Here is a tiny trained network, its code and every weight. The questions are about switching its units off for an input and a target symbol, where a switched-off unit gives its printed mean instead of its output.

import numpy as np


def w(rows, s, z=0):
    codes = np.array(rows[::2]) - 128.0
    scale = np.full(codes.shape[1], s)
    scale[-1] = z or s
    return codes * scale


def norm(h):
    return h / np.sqrt((h * h).mean(-1, keepdims=True) + 1e-5)


def f(y):
    return np.maximum(y, 0)


def softmax(a):
    e = np.exp(a - a.max(-1, keepdims=True))
    return e / e.sum(-1, keepdims=True)


def log_softmax(a):
    a = a - a.max(-1, keepdims=True)
    return a - np.log(np.exp(a).sum(-1, keepdims=True))


def net(x, mask):
    ids = ['ΔΘΛΦΨαγζμτω'.index(c) for c in x.split()]
    T = len(ids)
    res = E[ids] + P[:T]
    q, k, v = (norm(res) @ M[0].T for M in (Q, K, V))
    z = softmax(np.where(np.tri(T) > 0, q @ k.T / 2**0.5, -1e9)) @ v
    res = res + np.where(mask[0], z, O[0][:, -1]) @ O[0][:, :-1]
    y = f(norm(res) @ A[0][:, :-1].T + A[0][:, -1])
    res = res + np.where(mask[1:13], y, B[0][:, -1]) @ B[0][:, :-1]
    return log_softmax(norm(res)[-1] @ U[:, :-1].T + U[:, -1])


Q, K, V, O, A, B = {}, {}, {}, {}, {}, {}
E = w([
[125,157,107,94,141,125],'Δ',
[140,158,145,138,152,130],'Θ',
[99,115,207,139,103,110],'Λ',
[191,97,173,135,177,144],'Φ',
[90,113,169,114,85,117],'Ψ',
[61,3,54,131,129,66],'α',
[142,70,161,121,122,162],'γ',
[131,88,71,106,150,190],'ζ',
[109,156,210,113,133,59],'μ',
[115,122,218,143,105,93],'τ',
[97,135,117,75,98,111],'ω',
],0.02)
P = w([
[239,119,119,79,9,175],'0',
[130,130,111,146,101,188],'1',
[116,133,123,132,135,173],'2',
[117,132,126,127,150,167],'3',
[112,136,127,120,158,162],'4',
[110,135,128,112,167,158],'5',
[104,138,129,108,173,152],'6',
[100,139,134,102,179,152],'7',
],0.012)
Q[0] = w([
[213,154,152,121,50,167],'H1',
[254,147,59,136,26,57],'H1',
],0.0046)
K[0] = w([
[63,254,138,158,129,166],'H1',
[84,228,159,167,142,194],'H1',
],0.0046)
V[0] = w([
[225,125,215,16,119,192],'H1',
[99,254,186,98,68,200],'H1',
],0.0083)
O[0] = w([
[91,215,129,249,48,138,253],'H1',
[192,156,101,158,73,115,129],'H1',
],0.014,0.0065)
A[0] = w([
[138,70,135,131,184,87,122],'N1',
[125,83,210,117,66,75,78],'N2',
[166,112,125,66,157,135,94],'N3',
[137,250,106,155,143,96,74],'N4',
[201,192,146,150,50,110,162],'N5',
[167,184,114,201,93,28,2],'N6',
[135,64,109,20,176,103,156],'N7',
[105,171,151,111,159,150,90],'N8',
[165,158,127,187,84,49,51],'N9',
[132,158,100,214,76,157,112],'N10',
[78,96,48,96,102,176,196],'N11',
[45,127,94,172,144,118,149],'N12',
],0.014,0.0056)
B[0] = w([
[119,237,115,107,133,125,154],'N1',
[227,124,68,101,118,134,157],'N2',
[105,216,80,185,101,143,141],'N3',
[99,92,124,137,90,216,202],'N4',
[51,202,146,254,86,123,236],'N5',
[75,123,102,67,169,236,192],'N6',
[110,176,31,134,39,175,188],'N7',
[83,95,145,165,137,90,156],'N8',
[121,137,90,6,195,246,186],'N9',
[93,147,57,27,137,99,252],'N10',
[199,83,217,164,146,51,203],'N11',
[144,113,184,114,183,159,195],'N12',
],0.0097,0.013)
U = w([
[105,193,106,158,69,148,187],'Δ',
[88,153,56,97,235,135,141],'Θ',
[169,124,125,8,206,188,67],'Λ',
[125,130,186,170,237,108,223],'Φ',
[170,91,145,70,73,130,52],'Ψ',
[115,47,65,122,78,86,49],'α',
[120,81,201,165,154,124,200],'γ',
[207,92,71,192,142,162,20],'ζ',
[146,213,161,74,132,44,2],'μ',
[207,170,168,120,112,121,68],'τ',
[132,132,167,135,51,63,50],'ω',
],0.015,0.0039)

Each question gives the input, a string of symbols that net reads in full, and the target symbol t.
The units are the heads (2 rows each of Q, K, V and O) and the neurons (one row each of A and B). Each row of codes is followed by its name. A weight is (code - 128) times the scale printed after its matrix; where a second scale follows, it is the last column's (O, A, B and U).
mask holds one flag per unit, heads first, then neurons. A switched-off unit (its flag False) gives its mean, the last column of its rows in O or B, instead of its output. The means were averaged over made-up inputs and are rounded, as every weight is.
A unit's drop is (log p(t) with every unit on - log p(t) with that unit switched off) / (log p(t) with every unit on - log p(t) with every unit switched off).
The circuit of an input: a set's keep is (log p(t) with only the set's units on - log p(t) with every unit switched off) / (log p(t) with every unit on - log p(t) with every unit switched off). Starting from the 12 units with the biggest drops (on a tie, the unit counted first), units are removed one at a time, each time the one whose removal leaves the highest keep (on an exact tie, the one counted first), for as long as the keep stays at least 0.8.
circuit, biggest first: the units of the circuit, biggest drop first
unit that matters most: the unit with the biggest drop
k most important neurons: the k neurons with the biggest drops, biggest first
drop when u is switched off: that unit's drop, to one decimal
input ζ μ γ ζ Θ α ζ ζ, target γ: 2 most important neurons	N10; N11
input α Φ Δ γ Λ, target γ: circuit, biggest first	H1; N10
input γ μ μ Λ Ψ Δ α Ψ, target γ: circuit, biggest first	N10; H1; N7
input α ζ Λ Φ τ, target Φ: circuit, biggest first	H1; N7
input ζ τ ζ, target Θ: unit that matters most	N10
input ζ ζ Ψ α Θ, target Θ: 3 most important neurons	N5; N11; N4
input α ζ μ μ ζ Θ ζ, target ζ: 2 most important neurons	N10; N7
input ω γ Λ μ γ ζ α, target γ: circuit, biggest first	N11; N12
input Ψ τ Λ Ψ Φ α ζ Λ, target Φ: circuit, biggest first	N10; H1; N7
input Λ Δ α Λ Θ μ γ Λ, target γ: circuit, biggest first	N10; H1
input Δ ζ τ Λ α, target α: circuit, biggest first	N7; H1; N11; N6
input Θ ζ μ Θ ζ τ ζ, target Λ: 4 most important neurons	N5; N10; N11; N8
input γ Δ ζ ζ Ψ ζ, target Λ: 4 most important neurons	N5; N10; N11; N12
input Φ α ω μ ζ ω μ Θ, target Φ: circuit, biggest first	H1; N10; N7
input α γ Ψ μ μ Φ, target Φ: 3 most important neurons	N10; N7; N9
input Φ Φ ζ ζ α γ μ, target γ: 2 most important neurons	N10; N9
input Φ ζ ζ ζ α Ψ μ, target Φ: 2 most important neurons	N10; N9
input Λ γ ζ α Φ Θ Θ μ, target Φ: 4 most important neurons	N10; N7; N9; N5
input μ α ζ Ψ ζ Ψ μ ω, target ω: 2 most important neurons	N11; N9
input μ τ ζ μ α μ, target μ: 3 most important neurons	N9; N6; N5
input Λ α γ ζ, target γ: 3 most important neurons	N11; N10; N9
input α τ Ψ ω ζ ζ Ψ, target Ψ: 2 most important neurons	N5; N9
input ζ α Θ, target Θ: 4 most important neurons	N5; N4; N11; N8
input μ ζ α, target α: most important neuron	N7
input Λ γ ζ Θ Δ α, target γ: unit that matters most	N11
input Φ ζ Θ ζ ζ Θ ζ ζ, target Φ: drop when N11 is switched off	0.7
input Ψ μ Δ α ζ γ, target γ: drop when H1 is switched off	1.2
input μ μ μ γ α ω μ Ψ, target γ: drop when N6 is switched off	0.3
input Λ ω α Ψ Ψ, target Ψ: drop when N2 is switched off	0.2
